Here is a tiny trained network, its code and every weight. The questions are about switching its units off for an input and a target symbol, where a switched-off unit gives its printed mean instead of its output.

import numpy as np


def w(rows, s, z=0):
    codes = np.array(rows[::2]) - 128.0
    scale = np.full(codes.shape[1], s)
    scale[-1] = z or s
    return codes * scale


def f(y):
    return y / 2 * (1 + np.tanh(0.7978845608 * (y + 0.044715 * y**3)))


def softmax(a):
    e = np.exp(a - a.max(-1, keepdims=True))
    return e / e.sum(-1, keepdims=True)


def log_softmax(a):
    a = a - a.max(-1, keepdims=True)
    return a - np.log(np.exp(a).sum(-1, keepdims=True))


def net(x, mask):
    ids = ['γεζηξτω'.index(c) for c in x.split()]
    T = len(ids)
    res = E[ids] + P[:T]
    u = 0
    for l in range(2):
        q, k, v = (res @ M[l].T for M in (Q, K, V))
        z = softmax(np.where(np.tri(T) > 0, q @ k.T / 3**0.5, -1e9)) @ v
        res = res + np.where(mask[u], z, O[l][:, -1]) @ O[l][:, :-1]
        u += 1
        y = f(res @ A[l][:, :-1].T + A[l][:, -1])
        res = res + np.where(mask[u : u + 8], y, B[l][:, -1]) @ B[l][:, :-1]
        u += 8
    return log_softmax(res[-1] @ U[:, :-1].T + U[:, -1])


Q, K, V, O, A, B = {}, {}, {}, {}, {}, {}
E = w([
[198,254,99],'γ',
[69,93,216],'ε',
[130,115,78],'ζ',
[100,117,168],'η',
[119,117,124],'ξ',
[121,118,111],'τ',
[153,123,39],'ω',
],0.0069)
P = w([
[176,189,214],'0',
[218,56,65],'1',
[71,201,52],'2',
[202,5,186],'3',
[21,180,14],'4',
[205,16,249],'5',
[2,179,8],'6',
],0.0054)
Q[0] = w([
[229,57,192],'L0H0',
[253,185,19],'L0H0',
[197,99,76],'L0H0',
],0.005)
K[0] = w([
[141,32,166],'L0H0',
[252,155,253],'L0H0',
[150,86,189],'L0H0',
],0.0055)
V[0] = w([
[254,219,106],'L0H0',
[38,157,118],'L0H0',
[34,116,148],'L0H0',
],0.0054)
O[0] = w([
[4,43,145,251],'L0H0',
[170,194,111,96],'L0H0',
[154,192,103,69],'L0H0',
],0.0045,0.0029)
A[0] = w([
[144,67,228,145],'L0N0',
[152,112,125,1],'L0N1',
[100,8,151,192],'L0N2',
[104,102,35,160],'L0N3',
[42,180,121,131],'L0N4',
[200,247,121,113],'L0N5',
[103,102,37,191],'L0N6',
[1,123,103,191],'L0N7',
],0.0081,0.0056)
B[0] = w([
[78,33,134,177],'L0N0',
[106,158,107,76],'L0N1',
[94,79,242,222],'L0N2',
[105,126,251,196],'L0N3',
[27,197,54,177],'L0N4',
[70,3,237,153],'L0N5',
[78,124,245,234],'L0N6',
[56,218,134,254],'L0N7',
],0.0063,0.0032)
Q[1] = w([
[216,99,170],'L1H0',
[103,200,83],'L1H0',
[3,123,98],'L1H0',
],0.0059)
K[1] = w([
[51,87,193],'L1H0',
[120,164,59],'L1H0',
[254,144,89],'L1H0',
],0.0068)
V[1] = w([
[113,213,68],'L1H0',
[103,254,55],'L1H0',
[118,15,192],'L1H0',
],0.0064)
O[1] = w([
[101,202,203,31],'L1H0',
[140,248,223,8],'L1H0',
[189,2,57,253],'L1H0',
],0.0059,0.0027)
A[1] = w([
[106,112,1,134],'L1N0',
[99,188,120,68],'L1N1',
[65,89,148,254],'L1N2',
[103,114,211,189],'L1N3',
[94,97,220,231],'L1N4',
[211,60,41,67],'L1N5',
[222,41,23,111],'L1N6',
[95,196,103,26],'L1N7',
],0.0077,0.0035)
B[1] = w([
[16,221,90,137],'L1N0',
[118,201,44,144],'L1N1',
[129,114,209,254],'L1N2',
[163,84,144,184],'L1N3',
[132,60,184,227],'L1N4',
[150,218,40,184],'L1N5',
[163,254,3,224],'L1N6',
[113,164,40,142],'L1N7',
],0.0076,0.0056)
U = w([
[91,18,255,253],'γ',
[54,251,45,186],'ε',
[134,137,113,29],'ζ',
[175,173,67,110],'η',
[162,143,90,81],'ξ',
[152,144,100,62],'τ',
[134,119,112,32],'ω',
],0.0077,0.0055)

Each question gives the input, a string of symbols that net reads in full, and the target symbol t.
The units are the heads (3 rows each of Q, K, V and O) and the neurons (one row each of A and B). Each row of codes is followed by its name. A weight is (code - 128) times the scale printed after its matrix; where a second scale follows, it is the last column's (O, A, B and U).
mask holds one flag per unit, layer by layer, with each layer's heads first. A switched-off unit (its flag False) gives its mean, the last column of its rows in O or B, instead of its output. The means were averaged over made-up inputs and are rounded, as every weight is.
A unit's drop is (log p(t) with every unit on - log p(t) with that unit switched off) / (log p(t) with every unit on - log p(t) with every unit switched off).
The circuit of an input: a set's keep is (log p(t) with only the set's units on - log p(t) with every unit switched off) / (log p(t) with every unit on - log p(t) with every unit switched off). Starting from the 12 units with the biggest drops (on a tie, the unit counted first), units are removed one at a time, each time the one whose removal leaves the highest keep (on an exact tie, the one counted first), for as long as the keep stays at least 0.8.
circuit, biggest first: the units of the circuit, biggest drop first
top k neurons: the k neurons with the biggest drops, biggest first
k most important neurons of layer l: the k neurons of layer l with the biggest drops, biggest first
drop of u: that unit's drop, to one decimal
input η γ ω ε τ τ, target ε: most important neuron of layer 1 => (L1N6)
input ε γ γ ε γ γ, target ε: top 4 neurons => (L0N2 L1N6 L0N0 L0N7)
input ω γ γ γ τ, target γ: top 2 neurons => (L0N6 L0N3)
input ε η γ, target γ: circuit, biggest first => (L0N5 L1N6)
input γ τ γ η γ γ, target ε: 2 most important neurons of layer 0 => (L0N2 L0N7)
input ξ ξ ζ η γ ξ, target η: top 2 neurons => (L1N6 L0N7)
input γ η τ η ξ η, target η: top 2 neurons => (L1N6 L0N0)
input γ γ ξ η η γ ω, target γ: circuit, biggest first => (L0N6 L1N6)
input γ ξ η ε η ω, target ε: 3 most important neurons of layer 1 => (L1N6 L1N5 L1N0)
input γ γ γ ξ ζ, target γ: circuit, biggest first => (L0N6 L1N6)
input γ ξ ξ η η γ, target η: top 3 neurons => (L0N2 L1N6 L0N7)
input γ ξ γ ε γ γ ζ, target γ: 3 most important neurons of layer 1 => (L1N6 L1N5 L1N2)
input ξ γ γ η η ξ, target η: top 2 neurons => (L1N6 L0N0)
input ξ ξ γ, target γ: circuit, biggest first => (L1N6)
input γ η ω ε ε ξ, target ε: 2 most important neurons of layer 0 => (L0N0 L0N2)
input γ η η η γ τ, target η: top 2 neurons => (L1N6 L0N7)
input γ γ τ, target γ: top 2 neurons => (L1N6 L0N6)
input γ ε γ η γ γ, target η: 4 most important neurons of layer 0 => (L0N2 L0N5 L0N7 L0N4)
input γ η ξ η η τ, target η: drop of L0N4 => 0.1
input ω η γ η τ ζ, target η: drop of L1N6 => 0.5
